Here is a tiny trained network, its code and every weight. The questions are about switching its units off for an input and a target symbol, where a switched-off unit gives its printed mean instead of its output.

import numpy as np


def w(rows, s, z=0):
    codes = np.array(rows[::2]) - 128.0
    scale = np.full(codes.shape[1], s)
    scale[-1] = z or s
    return codes * scale


def f(y):
    return np.maximum(y, 0)


def softmax(a):
    e = np.exp(a - a.max(-1, keepdims=True))
    return e / e.sum(-1, keepdims=True)


def log_softmax(a):
    a = a - a.max(-1, keepdims=True)
    return a - np.log(np.exp(a).sum(-1, keepdims=True))


def net(x, mask):
    ids = ['ΞΩαβγδζηλπφ'.index(c) for c in x.split()]
    T = len(ids)
    res = E[ids] + P[:T]
    u = 0
    for l in range(2):
        r = res
        for j in range(3):
            rows = slice(2 * j, 2 * j + 2)
            q, k, v = (r @ M[l][rows].T for M in (Q, K, V))
            z = softmax(np.where(np.tri(T) > 0, q @ k.T / 2**0.5, -1e9)) @ v
            o = O[l][rows]
            res = res + np.where(mask[u + j], z, o[:, -1]) @ o[:, :-1]
        u += 3
        y = f(res @ A[l][:, :-1].T + A[l][:, -1])
        res = res + np.where(mask[u : u + 8], y, B[l][:, -1]) @ B[l][:, :-1]
        u += 8
    return log_softmax(res[-1] @ U[:, :-1].T + U[:, -1])


Q, K, V, O, A, B = {}, {}, {}, {}, {}, {}
E = w([
[95,125,231,100,121,173,132],'Ξ',
[95,114,53,61,222,91,175],'Ω',
[138,131,80,120,175,233,171],'α',
[148,147,88,48,118,224,254],'β',
[199,83,148,70,213,125,79],'γ',
[116,89,16,215,105,152,141],'δ',
[121,96,117,179,70,207,207],'ζ',
[80,107,104,152,45,123,186],'η',
[100,67,35,160,124,58,48],'λ',
[72,84,192,91,112,87,66],'π',
[163,23,135,110,67,123,149],'φ',
],0.013)
P = w([
[126,182,130,113,105,143,82],'0',
[130,195,148,133,102,152,73],'1',
[115,112,62,1,37,127,100],'2',
[117,132,136,159,156,132,91],'3',
[127,163,161,174,115,153,65],'4',
[122,77,91,51,64,105,161],'5',
[123,84,136,205,180,104,98],'6',
[128,124,168,213,116,149,58],'7',
[135,46,106,107,69,75,187],'8',
[134,86,116,217,182,84,125],'9',
[125,124,160,220,104,148,62],'10',
],0.0096)
Q[0] = w([
[86,138,161,158,75,126,156],'0.h0',
[116,193,148,113,133,227,106],'0.h0',
[104,129,98,47,141,68,139],'0.h1',
[112,95,189,147,146,193,140],'0.h1',
[246,136,153,46,121,188,141],'0.h2',
[92,100,173,159,2,122,37],'0.h2',
],0.0055)
K[0] = w([
[98,145,83,198,145,186,201],'0.h0',
[115,45,191,178,86,25,49],'0.h0',
[135,120,81,66,168,94,178],'0.h1',
[131,142,184,169,150,107,54],'0.h1',
[195,125,182,26,49,87,185],'0.h2',
[18,92,163,254,94,57,73],'0.h2',
],0.0059)
V[0] = w([
[178,227,53,140,171,152,234],'0.h0',
[120,136,148,253,136,15,165],'0.h0',
[178,68,142,61,96,97,161],'0.h1',
[173,182,68,83,70,174,110],'0.h1',
[157,165,92,139,155,192,94],'0.h2',
[57,110,117,157,111,149,142],'0.h2',
],0.0051)
O[0] = w([
[126,101,176,174,170,107,180,154],'0.h0',
[160,170,176,116,109,154,96,2],'0.h0',
[151,46,133,142,101,69,163,161],'0.h1',
[146,134,2,25,118,130,71,198],'0.h1',
[133,81,34,122,93,62,44,135],'0.h2',
[116,29,188,170,113,68,156,153],'0.h2',
],0.0064,0.0046)
A[0] = w([
[68,58,211,216,53,98,79,254],'0.n0',
[90,158,94,149,2,166,132,146],'0.n1',
[180,91,139,73,108,85,162,160],'0.n2',
[127,103,122,69,82,167,175,95],'0.n3',
[154,48,116,107,139,205,125,140],'0.n4',
[201,212,167,136,112,214,119,159],'0.n5',
[91,213,178,167,81,161,124,169],'0.n6',
[110,181,87,206,202,224,105,106],'0.n7',
],0.0066,0.0027)
B[0] = w([
[57,32,179,142,140,86,105,254],'0.n0',
[104,128,84,138,102,105,187,217],'0.n1',
[96,109,92,142,68,145,76,200],'0.n2',
[184,120,68,99,93,77,96,220],'0.n3',
[173,103,147,120,66,148,141,218],'0.n4',
[202,162,236,107,241,157,207,155],'0.n5',
[37,183,177,146,86,145,153,153],'0.n6',
[166,121,19,131,147,254,154,161],'0.n7',
],0.0076,0.0059)
Q[1] = w([
[165,35,132,106,18,145,134],'1.h0',
[157,127,167,193,216,167,149],'1.h0',
[111,142,157,150,128,143,195],'1.h1',
[101,116,81,124,71,138,114],'1.h1',
[164,116,120,72,147,122,91],'1.h2',
[82,62,60,52,2,120,125],'1.h2',
],0.0086)
K[1] = w([
[95,29,147,216,111,139,129],'1.h0',
[94,184,95,108,115,141,141],'1.h0',
[159,132,155,74,138,138,170],'1.h1',
[134,81,122,174,117,139,88],'1.h1',
[165,84,126,135,184,100,94],'1.h2',
[86,1,151,206,106,120,124],'1.h2',
],0.0092)
V[1] = w([
[120,67,149,140,120,11,53],'1.h0',
[69,128,95,58,190,120,88],'1.h0',
[142,92,107,153,155,36,116],'1.h1',
[166,138,102,68,128,98,162],'1.h1',
[82,108,50,224,104,96,202],'1.h2',
[254,116,118,142,130,178,105],'1.h2',
],0.0084)
O[1] = w([
[160,104,78,108,67,112,108,253],'1.h0',
[203,250,160,197,210,104,61,126],'1.h0',
[128,144,121,38,169,130,1,144],'1.h1',
[169,116,158,56,157,94,180,154],'1.h1',
[58,174,58,82,153,133,143,255],'1.h2',
[142,43,162,149,144,208,85,39],'1.h2',
],0.0079,0.0092)
A[1] = w([
[123,65,122,102,174,95,95,254],'1.n0',
[98,31,104,83,147,138,172,181],'1.n1',
[80,119,143,149,95,11,101,124],'1.n2',
[129,252,100,114,113,71,134,183],'1.n3',
[81,110,148,63,113,151,137,139],'1.n4',
[70,73,79,135,97,107,101,135],'1.n5',
[69,153,254,56,117,91,101,134],'1.n6',
[152,86,117,152,144,128,224,130],'1.n7',
],0.0087,0.005)
B[1] = w([
[195,198,184,179,120,132,125,193],'1.n0',
[134,247,143,158,125,115,170,250],'1.n1',
[223,58,83,15,143,141,132,217],'1.n2',
[118,52,142,123,237,85,121,210],'1.n3',
[114,191,87,161,89,68,152,185],'1.n4',
[84,172,104,131,104,188,97,250],'1.n5',
[137,28,23,255,140,147,207,151],'1.n6',
[149,139,205,49,163,211,158,175],'1.n7',
],0.0069,0.016)
U = w([
[150,83,112,208,116,93,191,171],'Ξ',
[119,191,139,167,190,63,102,222],'Ω',
[151,91,77,119,166,223,115,108],'α',
[255,139,154,87,124,76,233,75],'β',
[224,158,166,136,119,94,95,255],'γ',
[72,147,49,187,150,168,81,71],'δ',
[52,188,174,150,84,114,151,145],'ζ',
[45,111,105,104,131,43,144,110],'η',
[109,108,82,61,159,180,24,72],'λ',
[214,2,50,132,121,122,142,87],'π',
[169,155,113,145,25,128,89,153],'φ',
],0.0073,0.0044)

Each question gives the input, a string of symbols that net reads in full, and the target symbol t.
The units are the heads (2 rows each of Q, K, V and O) and the neurons (one row each of A and B). Each row of codes is followed by its name. A weight is (code - 128) times the scale printed after its matrix; where a second scale follows, it is the last column's (O, A, B and U).
mask holds one flag per unit, layer by layer, with each layer's heads first. A switched-off unit (its flag False) gives its mean, the last column of its rows in O or B, instead of its output. The means were averaged over made-up inputs and are rounded, as every weight is.
A unit's drop is (log p(t) with every unit on - log p(t) with that unit switched off) / (log p(t) with every unit on - log p(t) with every unit switched off).
The circuit of an input: a set's keep is (log p(t) with only the set's units on - log p(t) with every unit switched off) / (log p(t) with every unit on - log p(t) with every unit switched off). Starting from the 12 units with the biggest drops (on a tie, the unit counted first), units are removed one at a time, each time the one whose removal leaves the highest keep (on an exact tie, the one counted first), for as long as the keep stays at least 0.8.
units of the circuit, in order: the units of the circuit, biggest drop first
top k neurons: the k neurons with the biggest drops, biggest first
top k neurons in layer l: the k neurons of layer l with the biggest drops, biggest first
which heads matter: for each layer, one digit per head in row order, 1 if its drop is at least 0.15 and else 0, layers parted by /
input ζ δ β, target ζ: units of the circuit, in order	[1.h0, 1.n2]
input β φ π ζ η η Ω η α, target η: which heads matter	000 / 001
input λ π β λ γ λ π λ η γ β, target β: units of the circuit, in order	[0.n5, 1.n5, 0.h0]
input β α π π Ω α, target π: top neuron	[1.n1]
input Ξ β Ξ η β φ Ω γ φ Ω φ, target φ: which heads matter	000 / 100
input π φ β β β η β δ φ ζ β, target β: which heads matter	100 / 010
input λ β β β Ξ φ β π, target π: units of the circuit, in order	[1.n2, 1.n6, 0.n0]
input ζ Ξ η Ξ η ζ β Ξ η, target η: units of the circuit, in order	[1.h2, 0.n1, 1.n3]
input η ζ β Ω β δ, target δ: units of the circuit, in order	[1.h2, 1.n5]
input Ξ φ λ, target φ: which heads matter	000 / 101
input β β β η β η β λ γ, target λ: top 2 neurons	[0.n0, 0.n2]
input β β ζ β η η β, target η: which heads matter	001 / 001
input λ Ω β, target λ: units of the circuit, in order	[1.h1, 0.n2]
input α ζ β, target ζ: units of the circuit, in order	[1.h0, 1.n2, 1.n1]
input δ β φ β π β φ Ω η π λ, target λ: units of the circuit, in order	[1.h1, 1.n2, 0.n0]
input φ η φ φ β β η π η, target π: units of the circuit, in order	[0.n0, 1.n2, 1.h0]
input ζ α α, target ζ: which heads matter	000 / 100
input π φ β η ζ Ξ, target η: top 2 neurons	[0.n0, 0.n5]
input β β φ η η β β π β, target π: top neuron in layer 1	[1.n3]
input ζ α β ζ Ω Ω, target ζ: which heads matter	000 / 101
input π ζ ζ, target π: top neuron in layer 1	[1.n1]
input β β α α λ η, target λ: which heads matter	000 / 110
input η ζ π α φ π, target φ: top 3 neurons in layer 1	[1.n3, 1.n5, 1.n0]
input π η δ, target π: top 2 neurons	[0.n0, 1.n1]
input η γ π, target π: top 2 neurons in layer 1	[1.n2, 1.n6]
input η β β δ, target δ: top 2 neurons in layer 0	[0.n7, 0.n5]
input φ π λ, target φ: which heads matter	110 / 101
